Each noisy cloud lies close to a flat space through zero. How many dimensions does it have?

X (6 x 7)
[[-0.50 -1.99  0.65 -1.95  1.61  0.39  2.21]
 [-0.69 -1.59  0.32 -1.18  1.43  0.40  1.77]
 [-1.88  0.64 -3.09  4.71 -0.75  1.00 -2.28]
 [-2.76 -0.21 -3.67  5.50 -0.06  1.22 -2.31]
 [-3.05 -1.85 -3.59  4.81  1.42  1.77 -0.48]
 [-0.70 -1.41  0.19 -0.91  1.08  0.30  1.27]]
 | 2

T (6 x 7)
[[-5.24 -0.60  1.08  0.16  2.76  1.43  0.22]
 [-1.26 -1.49 -2.22 -3.24  1.50  3.53  0.22]
 [ 2.13  1.92  2.65  2.92  0.22 -1.53  0.48]
 [-2.44  2.22  5.05  4.55  2.32 -1.41  0.88]
 [-1.86  0.29  0.94  0.39  1.26  0.33  0.27]
 [-2.53 -1.35 -1.54 -0.91 -1.41 -0.91 -1.30]]
 | 3

S (6 x 7)
[[-4.11 -1.46  0.12  0.99 -2.32  2.84  3.29]
 [-0.01 -0.01  0.06 -0.05 -0.17 -0.03 -0.23]
 [ 0.67  0.14 -0.32 -0.19  0.38 -0.48 -0.67]
 [ 4.22  1.19 -0.34 -0.92  2.49 -3.07 -3.36]
 [-5.03 -1.54  0.05  0.94 -2.83  3.54  3.84]
 [-3.58 -1.19  0.00  0.58 -2.17  2.15  2.51]]
 | 1

[[ 0.60 -0.51 -1.38 -2.14 -1.60  2.38  2.32]
 [-0.13  0.30  0.24  1.00  1.09 -1.28 -1.45]
 [ 1.37 -3.61 -7.48 -0.15 -3.06  0.46 -6.61]
 [ 0.42  0.28 -0.18 -2.38 -1.16  2.10  3.39]
 [ 0.09 -0.44 -1.18  0.70  0.05 -0.62 -2.25]
 [-0.13  0.06  0.57  0.91  0.52 -1.23 -1.43]]
 | 2

Z (6 x 7)
[[ 0.23  1.11  1.24 -0.14  0.05 -1.28  1.92]
 [ 0.66  2.72  2.80 -0.11 -0.68 -2.25  4.83]
 [-1.20 -2.87 -2.86  0.02  2.80 -0.36 -3.91]
 [ 1.43  1.40  1.06  0.36 -4.69  3.31  0.93]
 [-0.12 -1.11 -1.45  0.03  0.05  1.65 -2.39]
 [ 1.23  2.81  2.68  0.14 -3.45  0.65  3.63]]
 | 2

F (6 x 7)
[[ 1.10 -2.16 -0.06  1.31  1.28 -0.67 -0.34]
 [ 1.50  0.94  2.78  1.21 -0.81  0.43 -0.59]
 [-2.08 -0.32 -3.18 -1.69  0.97 -0.20  0.81]
 [-3.72 -1.74 -6.93 -2.35  2.06 -0.71  1.50]
 [-0.65 -0.02 -0.73 -0.12 -0.05 -0.05  0.13]
 [-4.75  2.15 -4.64 -3.64  0.21  0.80  1.84]]
 | 2

G (6 x 7)
[[ 0.72 -1.15 -0.77  0.01 -0.81  0.23  0.10]
 [ 2.27 -3.56 -2.62 -0.39 -1.97  0.14  0.45]
 [-5.35  8.04  5.32  0.86  4.32 -0.51 -1.29]
 [-1.22  1.98  1.47  0.20  1.09 -0.29 -0.33]
 [-0.49  0.63  0.05  0.12  0.17 -0.13 -0.03]
 [-0.72  0.95  0.43 -0.01  0.59 -0.18 -0.11]]
 | 1

W (6 x 7)
[[-0.10  2.84  0.54  1.71 -0.44  3.69 -6.09]
 [-0.97 -2.08  0.99 -2.00 -1.35 -0.29  4.90]
 [ 3.79  2.47  5.01  1.13 -1.49  0.69  0.25]
 [ 2.03  2.04  1.99  1.03 -0.26  0.69 -1.98]
 [ 1.62  1.19  0.62  0.99  0.41 -0.39 -1.31]
 [-1.58 -1.75 -1.53 -1.09  0.23 -0.74  1.99]]
 | 3

P (6 x 7)
[[ 0.31 -0.21 -0.81  0.18 -0.47  0.47 -0.13]
 [-0.57  0.41  1.76 -0.35 -0.01 -1.30 -0.02]
 [-3.63  1.52  8.99 -1.61  0.11 -7.14 -0.31]
 [ 0.42 -0.17 -0.72  0.19  0.23  0.63 -0.11]
 [-1.28  0.62  3.49 -0.48 -0.19 -2.83  0.19]
 [-0.59  0.49  1.77 -0.19 -0.03 -1.58 -0.20]]
 | 1

Q (5 x 7)
[[ 1.81 -1.83 -1.12 -1.02  0.93  0.88  0.85]
 [ 2.10 -2.37 -1.16 -1.24  1.49  1.16  0.89]
 [-4.65  5.02  2.97  2.80 -3.62 -2.82 -2.31]
 [ 2.31 -2.65 -1.35 -1.24  2.07  1.17  1.02]
 [ 1.65 -2.12 -1.25 -1.24  1.46  1.09  1.09]]
 | 1

[[-1.71  1.26  4.47 -5.72  0.96 -0.20 -0.76]
 [-1.16  0.47  4.16 -0.33 -1.55 -0.86 -4.72]
 [ 0.54 -0.41 -1.04  2.62 -0.85 -0.23 -0.93]
 [ 1.45 -1.12 -3.65  5.16 -1.17  0.14 -0.02]
 [ 0.21 -0.16 -1.15  0.29  0.38  0.27  1.04]
 [ 0.33  0.08 -1.94 -1.78  1.75  0.67  3.95]]
 | 2

[[ 2.87 -0.39  2.06 -0.05 -1.11 -0.05  1.65]
 [-0.38 -1.57  0.76  1.73  2.08 -4.00  2.09]
 [-3.37 -1.11 -1.81  2.42  3.95 -5.06  1.18]
 [-1.99 -1.09 -0.92  1.60  2.71 -3.29  0.99]
 [-3.29  1.21 -2.67 -0.08  1.28  1.02 -2.42]
 [-0.25  1.03 -1.04 -1.32 -0.98  3.15 -2.13]]
 | 2

R (6 x 7)
[[-0.43 -3.01 -0.01  1.83  1.28 -1.10 -0.48]
 [-1.17  4.20 -4.67 -1.25  0.82  0.95 -2.18]
 [ 1.29  0.97 -1.35  0.88 -0.51  1.37 -0.58]
 [-3.79  1.92 -4.00 -1.64  2.58 -1.47 -2.40]
 [ 2.33 -1.78  3.75  0.55 -1.94  0.71  2.27]
 [-3.00  2.08 -2.74 -1.79  1.74 -1.08 -1.66]]
 | 3

[[-0.42  0.39  2.35  0.02  0.56  1.34 -0.39]
 [-0.08  0.63  6.52 -0.86  2.02  3.67  0.02]
 [-1.51 -0.57 -2.90  0.00 -1.65  1.57 -0.20]
 [-1.33  0.14 -1.30  0.18 -1.24  1.51 -0.62]
 [ 0.96 -3.55 -6.67 -2.04 -0.72 -0.05  3.85]
 [-1.25 -0.56  0.00 -0.79 -0.43  3.63  0.36]]
 | 3

[[ 0.18 -2.08  1.56 -1.19  0.89  0.14  0.48]
 [-0.37 -1.94  0.58 -1.07 -0.24 -0.21  0.40]
 [-0.07  1.63 -3.68  0.03 -3.84 -1.17 -0.76]
 [-2.27  0.87 -1.04  1.23 -1.77  0.72  0.39]
 [ 3.51  6.16 -3.34  2.66  0.71 -0.40 -3.13]
 [ 1.50 -4.41  2.89 -3.51  1.90 -0.84  1.06]]
 | 3

U (6 x 7)
[[-0.77 -1.93  0.49  4.46  2.06  0.50 -0.27]
 [-0.61  0.24  0.89  1.37  0.68  0.55  0.21]
 [ 0.74 -4.50 -2.75  1.97  1.39 -1.06 -0.35]
 [-0.41  3.12  1.88 -1.57 -1.12  0.59  0.48]
 [-0.17 -2.51 -1.21  2.16  1.34 -0.10 -0.61]
 [-0.20  6.57  3.75 -4.31 -2.83  1.14  0.95]]
 | 2

[[-2.18 -1.15 -3.98  1.81  0.54  0.10  4.47]
 [-1.13 -0.45 -1.76  0.78  0.14 -0.06  1.95]
 [-3.43 -1.81 -6.61  2.59  0.90 -0.02  7.09]
 [ 1.02  0.73  1.95 -0.78 -0.36 -0.01 -2.26]
 [-0.66 -0.50 -1.21  0.59  0.07  0.01  1.37]
 [-0.10 -0.11 -0.23  0.01 -0.01 -0.02  0.19]]
 | 1

[[ 2.81 -1.31  2.79  0.98  1.85  1.51 -1.66]
 [ 0.89 -0.43  0.85  0.23  0.70  0.51 -0.40]
 [-1.70  0.79 -1.77 -0.64 -1.13 -1.01  0.89]
 [ 2.23 -1.04  2.09  0.69  1.43  1.15 -1.37]
 [-1.92  0.96 -2.12 -0.59 -1.31 -1.19  1.25]
 [ 5.83 -2.86  5.78  2.09  3.80  3.31 -3.39]]
 | 1

[[ 0.49 -0.82  0.43  0.60  0.17 -0.62 -0.30]
 [ 3.21 -3.42  2.40  3.81  1.33 -4.94 -2.56]
 [ 3.47 -3.82  2.49  4.05  1.25 -5.34 -2.63]
 [-1.45  1.58 -1.34 -1.83 -0.60  2.25  1.22]
 [ 0.28 -0.57  0.28  0.38  0.26 -0.64 -0.28]
 [ 0.86 -1.01  0.59  1.06  0.36 -1.39 -0.71]]
 | 1

K (6 x 7)
[[ 1.31 -2.21  1.41  0.27  1.43  1.48  3.03]
 [ 0.41  0.37  0.55 -0.64  0.64  0.32 -0.06]
 [-1.79  4.77 -1.48 -2.17 -1.67 -2.54 -5.41]
 [ 0.93 -5.38 -0.07  3.78 -0.30  1.42  4.76]
 [ 1.38 -0.43  2.03 -1.42  2.63  1.68  1.70]
 [ 0.13 -0.91 -0.19  0.83 -0.25 -0.06  0.66]]
 | 2

M (6 x 7)
[[ 4.02  3.09 -0.72  1.26  0.20 -0.81  1.53]
 [-4.05 -3.11  0.65 -1.24 -0.37  0.83 -1.60]
 [ 7.56  5.94 -1.20  2.44  0.61 -2.04  2.83]
 [ 0.61  0.32 -0.18  0.14  0.02 -0.27  0.11]
 [ 1.46  1.28 -0.29  0.46  0.38 -0.16  0.48]
 [ 1.88  1.37 -0.30  0.71  0.15 -0.52  0.85]]
 | 1
